Below is a small trained network, with its code and all its weights. Each question gives an input and a target symbol and asks what happens when units are switched off, that is, made to give their printed mean instead of their output.

import numpy as np


def w(rows, s, z=0):
    codes = np.array(rows[::2]) - 128.0
    scale = np.full(codes.shape[1], s)
    scale[-1] = z or s
    return codes * scale


def norm(h):
    return h / np.sqrt((h * h).mean(-1, keepdims=True) + 1e-5)


def f(y):
    return np.maximum(y, 0)


def softmax(a):
    e = np.exp(a - a.max(-1, keepdims=True))
    return e / e.sum(-1, keepdims=True)


def log_softmax(a):
    a = a - a.max(-1, keepdims=True)
    return a - np.log(np.exp(a).sum(-1, keepdims=True))


def net(x, mask):
    ids = ['βγδεζθμξπτψω'.index(c) for c in x.split()]
    T = len(ids)
    res = E[ids] + P[:T]
    q, k, v = (norm(res) @ M[0].T for M in (Q, K, V))
    z = softmax(np.where(np.tri(T) > 0, q @ k.T / 2**0.5, -1e9)) @ v
    res = res + np.where(mask[0], z, O[0][:, -1]) @ O[0][:, :-1]
    y = f(norm(res) @ A[0][:, :-1].T + A[0][:, -1])
    res = res + np.where(mask[1:9], y, B[0][:, -1]) @ B[0][:, :-1]
    return log_softmax(norm(res)[-1] @ U[:, :-1].T + U[:, -1])


Q, K, V, O, A, B = {}, {}, {}, {}, {}, {}
E = w([
[89,135,98,11],'β',
[107,97,115,159],'γ',
[98,205,102,8],'δ',
[118,127,73,87],'ε',
[96,206,203,52],'ζ',
[163,142,59,113],'θ',
[163,179,163,170],'μ',
[128,129,23,63],'ξ',
[124,156,89,170],'π',
[130,203,169,1],'τ',
[91,129,128,179],'ψ',
[56,72,218,162],'ω',
],0.0099)
P = w([
[128,153,121,141],'0',
[36,132,3,154],'1',
[146,133,136,62],'2',
[128,192,142,140],'3',
[61,104,32,149],'4',
[163,80,146,125],'5',
[131,195,154,136],'6',
[48,77,39,155],'7',
],0.024)
Q[0] = w([
[96,29,44,123],'head 1',
[234,5,235,53],'head 1',
],0.027)
K[0] = w([
[165,67,81,114],'head 1',
[33,166,4,137],'head 1',
],0.038)
V[0] = w([
[254,188,151,144],'head 1',
[92,141,229,135],'head 1',
],0.031)
O[0] = w([
[170,241,3,103,148],'head 1',
[55,216,168,143,4],'head 1',
],0.018,0.0046)
A[0] = w([
[166,165,215,23,165],'neuron 1',
[171,102,132,95,52],'neuron 2',
[83,147,86,142,65],'neuron 3',
[225,146,161,253,160],'neuron 4',
[104,88,77,144,114],'neuron 5',
[241,198,201,118,72],'neuron 6',
[37,120,137,140,87],'neuron 7',
[181,83,107,109,7],'neuron 8',
],0.037,0.017)
B[0] = w([
[100,38,152,89,211],'neuron 1',
[112,133,191,91,158],'neuron 2',
[91,56,176,154,254],'neuron 3',
[30,110,105,146,195],'neuron 4',
[122,143,143,75,250],'neuron 5',
[175,254,96,54,166],'neuron 6',
[178,206,119,142,204],'neuron 7',
[213,100,157,236,164],'neuron 8',
],0.066,0.0085)
U = w([
[109,44,175,91,111],'β',
[66,66,111,181,184],'γ',
[124,53,33,9,2],'δ',
[193,120,132,174,192],'ε',
[80,162,176,53,54],'ζ',
[202,88,40,133,170],'θ',
[171,203,104,169,213],'μ',
[193,137,139,123,233],'ξ',
[69,110,7,178,152],'π',
[175,164,146,54,106],'τ',
[47,161,138,232,110],'ψ',
[123,183,252,143,76],'ω',
],0.018,0.0098)

Each question gives the input, a string of symbols that net reads in full, and the target symbol t.
The units are the heads (2 rows each of Q, K, V and O) and the neurons (one row each of A and B). Each row of codes is followed by its name. A weight is (code - 128) times the scale printed after its matrix; where a second scale follows, it is the last column's (O, A, B and U).
mask holds one flag per unit, heads first, then neurons. A switched-off unit (its flag False) gives its mean, the last column of its rows in O or B, instead of its output. The means were averaged over made-up inputs and are rounded, as every weight is.
A unit's drop is (log p(t) with every unit on - log p(t) with that unit switched off) / (log p(t) with every unit on - log p(t) with every unit switched off).
The circuit of an input: a set's keep is (log p(t) with only the set's units on - log p(t) with every unit switched off) / (log p(t) with every unit on - log p(t) with every unit switched off). Starting from all 9 units, units are removed one at a time, each time the one whose removal leaves the highest keep (on an exact tie, the one counted first), for as long as the keep stays at least 0.8.
units of the circuit, in order: the units of the circuit, biggest drop first
k most important neurons: the k neurons with the biggest drops, biggest first
input ψ γ π ω δ π ε, target ω: 2 most important neurons : (neuron 7; neuron 1)
input π μ ω ω ζ, target μ: most important neuron : (neuron 7)
input δ μ ζ ξ θ β θ μ, target τ: units of the circuit, in order : (head 1; neuron 3; neuron 7)
input μ π δ ω, target ω: units of the circuit, in order : (head 1; neuron 7; neuron 1)
input π ω θ ψ π, target θ: units of the circuit, in order : (head 1; neuron 8)
input β ω ξ ζ ω ξ, target γ: units of the circuit, in order : (head 1; neuron 5)
input ω ψ β π ω ψ π ζ, target ω: units of the circuit, in order : (neuron 3; neuron 7)
input π ψ π ζ π ξ ω, target ω: 4 most important neurons : (neuron 7; neuron 1; neuron 4; neuron 5)
input ω ζ ψ ζ, target ζ: 2 most important neurons : (neuron 1; neuron 6)
input γ π μ ξ ψ μ ω δ, target π: units of the circuit, in order : (head 1; neuron 3)
input π π ω π μ, target μ: units of the circuit, in order : (head 1; neuron 7)
input π μ ω π, target ω: 3 most important neurons : (neuron 7; neuron 1; neuron 6)
input π π ψ ζ γ, target ω: 2 most important neurons : (neuron 7; neuron 3)
input δ μ μ π β ε ψ ζ, target ξ: units of the circuit, in order : (head 1; neuron 8; neuron 5)
input π ε ω ψ μ β ψ θ, target τ: 2 most important neurons : (neuron 5; neuron 3)
input ψ β ω π π ω ψ γ, target μ: units of the circuit, in order : (neuron 7; head 1)
input π δ π γ δ, target δ: units of the circuit, in order : (head 1)
input ψ τ ζ π, target ζ: 2 most important neurons : (neuron 6; neuron 8)
input β ψ ψ ξ ψ ξ ψ ξ, target ε: units of the circuit, in order : (head 1; neuron 8)
input μ μ θ π μ, target θ: units of the circuit, in order : (head 1; neuron 8)
input β ω γ ψ π, target ζ: 4 most important neurons : (neuron 5; neuron 1; neuron 8; neuron 7)
input θ ξ ξ π ω ω β, target ω: 2 most important neurons : (neuron 7; neuron 1)
input ω ω ζ μ ζ, target ψ: most important neuron : (neuron 3)
input ψ π ψ ω π, target ω: 2 most important neurons : (neuron 7; neuron 3)
